arr = [[45, 35, 27, 14, 38, 31, 20, 3], [1, 20, 30, 49, 8, 75, 24, 19], [13, 8, 8, 16, 7, 18, 23, 23], [16, 23, 27, 30, 21, 26, 22, 28]]
Rows and columns are counted from 1.
(1, 1): 45
(4, 7): 22
(3, 2): 8
(1, 3): 27
(2, 5): 8
(3, 8): 23
(3, 4): 16
(4, 5): 21
(1, 8): 3
(2, 1): 1
(4, 8): 28
(1, 5): 38
(2, 8): 19
(1, 7): 20
(4, 2): 23

W =
[[ -9   3   5   1   8 -35  14   0   3   5  19   3  35 -21   7]
 [ -1   4  -9   4  -1 -14  14  -1  -4   8  11   9  -6 -21   6]
 [  0   1   1  -3  -5   7  14  -9  -7   1   6 -20  -5   4 -19]
 [ -9  -2  20  11 -15 -14  14  -3  18   7  16 -18 -13  -4  12]
 [ 11   6   3   6  -3   4  14  29 -22   7   6   5  12 -15   6]
 [ 14  -1 -19 -18  14   0  14 -17  -7   1   1   8  -8   7   4]
 [ 27  10  -8  -3  -7  28  14  -8 -12   6  12  -5   2  -8  -3]
 [-17  -1 -25  25   5  46  14   9 -11  17 -11  26 -22   7 -13]
 [ -4 -14   1  -8 -18  -8  14   4  15 -16 -21  17   3   1  -3]
 [ -8   2 -12 -11  -1  -7  14 -11  -2  12 -13 -16  -2  17 -30]
 [-10 -14  12 -18  21 -11  14   3  -6   6   3 -23   6   2  12]
 [-43   4 -11  26   3 -23  14 -12   2  21 -10  -1  30  -9   8]
 [ 11   2  -3  10  -6 -12  14 -13   9   8   9   1   8  24 -11]
 [-14   2  21   7  -4  21  14  -7 -16 -20  17  21 -25   0 -23]]
Rows and columns are counted from 1.
(1, 1) => -9
(13, 12) => 1
(3, 9) => -7
(10, 12) => -16
(9, 9) => 15
(4, 7) => 14
(6, 4) => -18
(3, 5) => -5
(14, 3) => 21
(7, 2) => 10
(4, 9) => 18
(13, 3) => -3
(6, 7) => 14
(6, 10) => 1
(5, 14) => -15
(12, 14) => -9
(2, 11) => 11
(10, 3) => -12
(1, 14) => -21
(11, 4) => -18
(12, 5) => 3
(8, 12) => 26
(13, 7) => 14
(7, 3) => -8
(2, 10) => 8
(6, 5) => 14
(11, 9) => -6
(5, 11) => 6
(11, 7) => 14
(9, 10) => -16
(7, 13) => 2
(2, 8) => -1
(14, 4) => 7
(1, 10) => 5
(10, 13) => -2

grid =
[[-16  -4  -4   0 -13  13   1]
 [ -1  -5   8  18  -3   1  -6]
 [-14 -18 -10  31 -55  21  19]
 [ -4 -16  11  48 -29   7  -2]
 [  3  -9  -4  21 -28   4  13]
 [ -9  -1   8   4   7   3 -12]
 [-21   0 -13 -21  -9  17   6]
 [  8  -2   4  13  -3  -5   0]
 [-13  -6   1   9 -11  10  -2]
 [ -3  -9   5  25 -17   5  -1]
 [-17 -11  10  29 -14  12 -11]
 [-14  -6  -8   2 -22  15   8]
 [  0   0   1   1   1   0  -1]
 [-16   1 -12 -21  -6  13   6]
 [ -5 -12  18  43  -9   3 -15]]
Rows and columns are counted from 1.
row 1 col 1: -16
row 13 col 5: 1
row 2 col 1: -1
row 5 col 5: -28
row 2 col 4: 18
row 15 col 1: -5
row 3 col 5: -55
row 14 col 4: -21
row 11 col 1: -17
row 3 col 7: 19
row 13 col 3: 1
row 4 col 5: -29
row 12 col 5: -22
row 8 col 7: 0
row 7 col 1: -21
row 8 col 2: -2
row 11 col 6: 12
row 8 col 5: -3
row 9 col 1: -13
row 1 col 5: -13
row 4 col 7: -2
row 9 col 3: 1
row 5 col 3: -4
row 2 col 6: 1
row 13 col 2: 0
row 7 col 5: -9
row 13 col 6: 0
row 3 col 1: -14
row 13 col 1: 0
row 5 col 1: 3
row 10 col 6: 5
row 2 col 7: -6

M =
-14   -7   19   -6   -5    2   19   -2   -2   -1   21   -2   12
 14    5   24   -7   -4  -10   10  -10  -20  -12   -9  -11  -10
-22    2   32    3  -21    2   46    1  -19   -8   52   -7  -13
 -7   17   -7    9  -20   14   -9   10  -25    3  -17    4  -32
  5   -6   17   -4    4    3   21    3   -7    5   11    4    2
 11    0  -12    0   -1    5  -18    2    2    2  -34    4   -6
  5  -10    3  -16   22  -10   14   -9   28   -9   11  -11   30
 12   -8   11  -11   11  -13   12  -19   13  -15   17  -17   12
 15    7    7    7   -5    3   -9   10  -19   12  -27   13   -6
-11    6    4   10  -16   12  -14   14  -29   13  -25   19  -31
 15  -20   13  -19   13   -8   12   -6   13   -5    9   -2   19
-21    8    6    0   -4    4   15    4    1    5   17    3    7
Indices start at 1.
(1, 1)	-14
(4, 9)	-25
(7, 4)	-16
(9, 10)	12
(11, 13)	19
(3, 4)	3
(12, 8)	4
(1, 3)	19
(11, 6)	-8
(7, 1)	5
(11, 7)	12
(2, 7)	10
(9, 4)	7
(8, 12)	-17
(4, 5)	-20
(12, 10)	5
(11, 10)	-5
(6, 3)	-12
(12, 13)	7
(2, 4)	-7
(10, 12)	19
(7, 6)	-10
(6, 5)	-1
(6, 12)	4
(8, 11)	17
(9, 9)	-19
(8, 13)	12
(4, 1)	-7
(11, 1)	15
(6, 8)	2
(2, 1)	14
(12, 4)	0
(12, 7)	15

B =
[[5 6 3 0 2 6 6 2]
 [5 2 5 3 3 4 5 2]
 [5 6 2 1 5 7 2 0]
 [5 2 0 4 2 1 5 3]
 [5 4 1 7 1 4 4 5]
 [5 0 5 4 5 2 5 3]
 [5 1 2 5 5 6 1 5]
 [5 6 3 0 2 6 6 1]
 [5 5 0 5 5 0 5 4]]
Indices start at 1.
row 1 col 1 -> 5
row 6 col 4 -> 4
row 1 col 7 -> 6
row 7 col 3 -> 2
row 5 col 8 -> 5
row 2 col 6 -> 4
row 7 col 5 -> 5
row 9 col 3 -> 0
row 5 col 7 -> 4
row 1 col 8 -> 2
row 4 col 1 -> 5
row 3 col 5 -> 5
row 4 col 4 -> 4
row 7 col 7 -> 1
row 3 col 7 -> 2
row 2 col 5 -> 3
row 5 col 6 -> 4
row 4 col 3 -> 0
row 5 col 4 -> 7
row 8 col 6 -> 6
row 9 col 7 -> 5

data =
[[77 62 73 56 58 47 58 59 63 65 60 60 68 65]
 [66 57 50 53 61 60 65 65 45 80 60 50 58 30]
 [60 56 49 54 56 51 47 63 56 54 65 51 45 57]
 [48 64 16 61 54 74 62 65 59 62 61 62 54 57]
 [56 63 52 59 64 72 57 62 58 56 58 61 78 47]
 [75 61 70 63 56 53 54 60 49 57 56 58 58 73]
 [59 62 41 59 55 71 67 48 56 69 60 58 67 53]
 [62 56 71 62 59 55 58 47 62 44 61 54 58 49]
 [66 53 82 64 56 84 48 59 52 70 58 52 57 48]
 [58 62 82 56 61 67 55 68 56 72 55 81 55 60]
 [62 60 42 63 57 61 59 56 53 46 64 60 57 59]
 [58 54 90 57 61 64 54 53 61 61 58 64 37 45]
 [52 60 60 63 54 79 60 67 57 60 58 58 61 48]
 [54 57 56 54 61 83 55 51 66 68 59 64 41 43]
 [63 58 59 56 64 57 64 42 65 62 62 56 64 27]
 [46 59 50 60 55 60 56 62 60 54 60 69 60 41]]
Rows and columns are counted from 1.
(1, 1) -> 77
(5, 9) -> 58
(8, 14) -> 49
(2, 3) -> 50
(16, 8) -> 62
(7, 3) -> 41
(1, 13) -> 68
(6, 3) -> 70
(11, 10) -> 46
(3, 13) -> 45
(16, 14) -> 41
(6, 1) -> 75
(16, 5) -> 55
(13, 9) -> 57
(13, 14) -> 48
(13, 6) -> 79
(11, 4) -> 63
(13, 12) -> 58
(10, 6) -> 67
(9, 3) -> 82
(14, 14) -> 43
(3, 9) -> 56
(12, 11) -> 58
(11, 14) -> 59
(3, 12) -> 51
(13, 7) -> 60
(8, 3) -> 71
(4, 14) -> 57
(8, 11) -> 61
(2, 1) -> 66
(9, 6) -> 84
(3, 14) -> 57
(4, 5) -> 54
(3, 7) -> 47
(5, 14) -> 47
(4, 6) -> 74
(2, 11) -> 60
